Here is a tiny trained network, its code and every weight. The questions are about switching its units off for an input and a class, where a switched-off unit gives its printed mean instead of its output.

import numpy as np


def w(rows, s, z=0):
    codes = np.array(rows[::2]) - 128.0
    scale = np.full(codes.shape[1], s)
    scale[-1] = z or s
    return codes * scale


def f(y):
    return np.maximum(y, 0)


def log_softmax(a):
    a = a - a.max(-1, keepdims=True)
    return a - np.log(np.exp(a).sum(-1, keepdims=True))


def net(x, mask):
    res = np.array(x, float).reshape(1, 5) / 4 @ E
    y = f(res @ A[0][:, :-1].T + A[0][:, -1])
    res = res + np.where(mask, y, B[0][:, -1]) @ B[0][:, :-1]
    return log_softmax(res[-1] @ U[:, :-1].T + U[:, -1])


A, B = {}, {}
E = w([
[66,187,71,60],'x0',
[255,141,101,87],'x1',
[149,165,37,216],'x2',
[125,114,117,124],'x3',
[129,132,131,129],'x4',
],0.014)
A[0] = w([
[106,146,182,120,188],'neuron 1',
[129,141,95,198,155],'neuron 2',
[81,217,43,251,161],'neuron 3',
[130,87,193,49,254],'neuron 4',
[97,86,181,206,163],'neuron 5',
[10,144,95,88,201],'neuron 6',
[142,156,37,224,166],'neuron 7',
[246,84,117,142,197],'neuron 8',
[152,218,70,24,104],'neuron 9',
],0.015,0.0092)
B[0] = w([
[104,114,189,136,174],'neuron 1',
[120,147,38,153,190],'neuron 2',
[91,138,39,106,254],'neuron 3',
[145,64,186,125,239],'neuron 4',
[126,63,58,179,205],'neuron 5',
[74,154,188,120,226],'neuron 6',
[160,157,8,125,234],'neuron 7',
[217,139,117,121,242],'neuron 8',
[50,56,83,188,211],'neuron 9',
],0.015,0.02)
U = w([
[159,48,174,177,240],'0',
[163,121,114,169,241],'1',
[114,144,216,90,103],'2',
[128,204,128,99,3],'3',
[247,101,205,89,70],'4',
[237,208,134,124,39],'5',
],0.016,0.007)

Each question gives the input, the list of numbers given to net, and the class t.
The units are the neurons (one row each of A and B). Each row of codes is followed by its name. A weight is (code - 128) times the scale printed after its matrix; where a second scale follows, it is the last column's (A, B and U).
mask holds one flag per neuron, in row order. A switched-off neuron (its flag False) gives its mean, the last column of its row in B, instead of its output. The means were averaged over made-up inputs and are rounded, as every weight is.
A unit's drop is (log p(t) with every unit on - log p(t) with that unit switched off) / (log p(t) with every unit on - log p(t) with every unit switched off).
The circuit of an input: a set's keep is (log p(t) with only the set's units on - log p(t) with every unit switched off) / (log p(t) with every unit on - log p(t) with every unit switched off). Starting from all 9 units, units are removed one at a time, each time the one whose removal leaves the highest keep (on an exact tie, the one counted first), for as long as the keep stays at least 0.8.
circuit, biggest first: the units of the circuit, biggest drop first
k most important neurons: the k neurons with the biggest drops, biggest first
drop when u is switched off: that unit's drop, to one decimal
input [-6,0,0,-6,2], class 0: most important neuron => neuron 5
input [7,-7,0,2,-3], class 2: 2 most important neurons => neuron 6; neuron 7
input [1,-4,-7,3,-7], class 2: circuit, biggest first => neuron 6; neuron 9
input [0,8,2,-8,7], class 5: 2 most important neurons => neuron 8; neuron 5
input [4,0,-2,3,7], class 2: 2 most important neurons => neuron 5; neuron 6
input [1,-6,-1,1,6], class 2: 2 most important neurons => neuron 6; neuron 9
input [7,0,7,-5,7], class 3: 2 most important neurons => neuron 3; neuron 5
input [8,0,-1,2,3], class 2: circuit, biggest first => neuron 6; neuron 7
input [0,5,4,-6,4], class 5: circuit, biggest first => neuron 8; neuron 5
input [1,1,-4,0,0], class 0: 3 most important neurons => neuron 8; neuron 4; neuron 6
input [-6,2,-1,6,5], class 4: 2 most important neurons => neuron 9; neuron 8
input [3,-7,-5,2,-7], class 2: drop when neuron 6 is switched off => 0.3
input [8,-8,0,-5,4], class 2: drop when neuron 6 is switched off => 0.4
input [-7,3,6,1,5], class 5: circuit, biggest first => neuron 8
input [-4,4,5,4,-2], class 5: drop when neuron 1 is switched off => 0.0
